Below are the code and all the weights of a small trained network. Each question names an input and a class and asks about switching units off, where a switched-off unit gives its printed mean instead of its output.

import numpy as np


def w(rows, s, z=0):
    codes = np.array(rows[::2]) - 128.0
    scale = np.full(codes.shape[1], s)
    scale[-1] = z or s
    return codes * scale


def norm(h):
    return h / np.sqrt((h * h).mean(-1, keepdims=True) + 1e-5)


def f(y):
    return np.maximum(y, 0)


def log_softmax(a):
    a = a - a.max(-1, keepdims=True)
    return a - np.log(np.exp(a).sum(-1, keepdims=True))


def net(x, mask):
    res = np.array(x, float).reshape(1, 4) / 4 @ E
    u = 0
    for l in range(4):
        y = f(norm(res) @ A[l][:, :-1].T + A[l][:, -1])
        res = res + np.where(mask[u : u + 7], y, B[l][:, -1]) @ B[l][:, :-1]
        u += 7
    return log_softmax(norm(res)[-1] @ U[:, :-1].T + U[:, -1])


A, B = {}, {}
E = w([
[66,37,178,64,151,101,103,13,58,144],'x0',
[153,93,233,83,254,108,86,199,115,166],'x1',
[126,132,132,113,111,136,101,116,150,146],'x2',
[173,49,116,133,135,208,8,194,95,93],'x3',
],0.0075)
A[0] = w([
[78,156,113,137,84,92,213,88,145,154,135],'L0N0',
[159,165,26,164,45,161,159,183,208,95,219],'L0N1',
[128,154,167,67,163,123,116,141,80,170,86],'L0N2',
[140,128,113,121,144,255,99,177,118,116,46],'L0N3',
[129,155,47,148,105,182,182,131,134,162,30],'L0N4',
[126,55,91,125,76,168,148,66,107,68,124],'L0N5',
[120,199,127,119,225,124,148,200,221,156,5],'L0N6',
],0.0079,0.0032)
B[0] = w([
[159,88,213,59,83,162,163,69,124,107,208],'L0N0',
[59,105,163,174,174,74,69,189,68,165,255],'L0N1',
[75,123,113,196,64,48,131,176,74,101,164],'L0N2',
[129,182,184,120,67,129,127,109,40,42,175],'L0N3',
[75,94,183,116,197,86,121,71,75,129,173],'L0N4',
[118,163,2,70,92,109,101,97,208,72,192],'L0N5',
[222,135,55,50,113,163,182,148,208,224,175],'L0N6',
],0.008,0.011)
A[1] = w([
[208,110,125,85,202,164,208,111,218,218,103],'L1N0',
[142,100,12,134,190,218,82,97,129,78,4],'L1N1',
[231,209,194,155,138,181,130,193,154,151,102],'L1N2',
[130,32,179,91,134,118,141,86,72,159,35],'L1N3',
[88,192,173,150,182,2,208,123,119,211,93],'L1N4',
[149,91,191,161,43,203,124,190,126,121,9],'L1N5',
[48,130,128,139,142,52,162,105,160,169,82],'L1N6',
],0.0078,0.0037)
B[1] = w([
[85,148,38,128,59,163,151,167,150,159,191],'L1N0',
[103,167,10,98,113,113,120,116,172,88,158],'L1N1',
[187,92,130,106,150,49,225,47,100,97,194],'L1N2',
[84,145,109,184,114,152,97,155,163,125,213],'L1N3',
[122,168,122,174,133,248,67,108,189,113,254],'L1N4',
[204,144,173,161,202,61,131,129,162,107,153],'L1N5',
[187,174,194,147,153,115,127,130,160,111,209],'L1N6',
],0.011,0.0073)
A[2] = w([
[237,110,145,94,102,192,196,200,92,115,119],'L2N0',
[130,45,148,183,98,118,22,240,24,117,3],'L2N1',
[176,170,51,212,83,133,190,143,60,162,15],'L2N2',
[79,80,56,124,112,138,78,195,11,122,158],'L2N3',
[137,93,133,11,83,137,179,1,140,71,124],'L2N4',
[158,71,92,64,9,144,173,98,84,114,59],'L2N5',
[180,51,186,119,32,144,213,60,67,78,4],'L2N6',
],0.0062,0.0038)
B[2] = w([
[150,165,120,45,110,113,134,92,130,48,183],'L2N0',
[28,137,91,67,133,60,224,154,91,235,251],'L2N1',
[130,30,112,100,60,240,138,214,125,182,151],'L2N2',
[48,95,56,84,23,58,168,232,161,188,234],'L2N3',
[225,109,100,117,184,57,144,180,71,68,255],'L2N4',
[75,187,163,254,169,189,69,121,94,121,187],'L2N5',
[168,72,192,30,166,92,179,217,36,146,168],'L2N6',
],0.0082,0.0053)
A[3] = w([
[36,73,137,105,118,74,166,142,118,186,3],'L3N0',
[79,165,226,223,152,217,24,55,177,116,36],'L3N1',
[146,127,166,251,92,109,45,49,148,141,89],'L3N2',
[200,110,156,102,217,93,196,55,74,96,21],'L3N3',
[59,106,154,115,50,113,224,170,71,174,41],'L3N4',
[134,92,112,53,29,115,153,178,113,56,203],'L3N5',
[254,140,183,95,205,76,144,92,107,84,42],'L3N6',
],0.0085,0.0035)
B[3] = w([
[154,183,157,123,100,136,132,220,102,183,199],'L3N0',
[60,97,185,247,222,180,18,16,149,78,249],'L3N1',
[137,162,131,221,145,220,169,155,205,155,188],'L3N2',
[215,127,226,113,170,67,205,116,44,98,205],'L3N3',
[81,148,171,111,171,155,82,170,13,203,205],'L3N4',
[159,110,177,152,141,167,125,66,188,121,255],'L3N5',
[199,27,167,112,205,60,212,80,86,75,214],'L3N6',
],0.011,0.0087)
U = w([
[55,132,202,227,226,205,64,48,180,156,160],'0',
[218,63,189,68,235,44,207,72,56,81,253],'1',
[30,145,124,60,90,52,55,240,46,241,96],'2',
[111,70,6,59,54,51,48,66,180,47,3],'3',
[205,165,53,81,108,198,225,171,204,236,25],'4',
],0.012,0.003)

Each question gives the input, the list of numbers given to net, and the class t.
The units are the neurons (one row each of A and B). Each row of codes is followed by its name. A weight is (code - 128) times the scale printed after its matrix; where a second scale follows, it is the last column's (A, B and U).
mask holds one flag per neuron, layer by layer. A switched-off neuron (its flag False) gives its mean, the last column of its row in B, instead of its output. The means were averaged over made-up inputs and are rounded, as every weight is.
A unit's drop is (log p(t) with every unit on - log p(t) with that unit switched off) / (log p(t) with every unit on - log p(t) with every unit switched off).
The circuit of an input: a set's keep is (log p(t) with only the set's units on - log p(t) with every unit switched off) / (log p(t) with every unit on - log p(t) with every unit switched off). Starting from the 12 units with the biggest drops (on a tie, the unit counted first), units are removed one at a time, each time the one whose removal leaves the highest keep (on an exact tie, the one counted first), for as long as the keep stays at least 0.8.
circuit, biggest first: the units of the circuit, biggest drop first
k most important neurons: the k neurons with the biggest drops, biggest first
k most important neurons of layer l: the k neurons of layer l with the biggest drops, biggest first
drop when u is switched off: that unit's drop, to one decimal
input [-2,1,-1,4], class 1: 3 most important neurons	L0N5; L1N5; L0N4
input [-6,4,-5,-7], class 4: circuit, biggest first	L0N6
input [-3,7,-8,-8], class 4: circuit, biggest first	L0N6; L1N0
input [2,0,1,4], class 3: circuit, biggest first	L0N1; L0N0; L1N1; L0N5
input [6,2,-3,0], class 0: 3 most important neurons	L0N3; L0N0; L1N6
input [4,-4,8,0], class 1: 3 most important neurons of layer 1	L1N4; L1N0; L1N3
input [0,7,8,-7], class 4: 2 most important neurons	L0N6; L0N1
input [7,-8,-5,1], class 3: 3 most important neurons of layer 1	L1N1; L1N2; L1N6
input [-1,2,-2,-8], class 4: 3 most important neurons	L1N0; L0N1; L0N6
input [1,-7,-2,-5], class 1: 3 most important neurons	L0N0; L0N5; L2N4
input [2,-7,3,6], class 3: 2 most important neurons	L0N5; L1N1
input [-5,6,5,-4], class 4: 2 most important neurons	L1N0; L0N6
input [8,1,-5,-4], class 0: 3 most important neurons	L1N3; L1N2; L0N3
input [2,1,-3,-6], class 0: circuit, biggest first	L1N4
input [-2,4,4,0], class 4: 2 most important neurons of layer 0	L0N6; L0N0
input [-1,6,-3,0], class 4: 3 most important neurons	L0N6; L1N0; L3N1
input [-3,1,1,-4], class 4: 2 most important neurons	L0N6; L1N0
input [-5,5,-8,-7], class 4: 2 most important neurons	L1N0; L0N6
input [6,-4,5,1], class 3: 3 most important neurons	L1N1; L0N5; L1N2
input [2,-6,4,2], class 3: circuit, biggest first	L0N5
input [3,-5,6,-2], class 1: drop when L2N4 is switched off	0.2
input [-6,8,8,-2], class 4: drop when L1N0 is switched off	1.0
input [8,7,2,6], class 2: drop when L3N3 is switched off	0.0
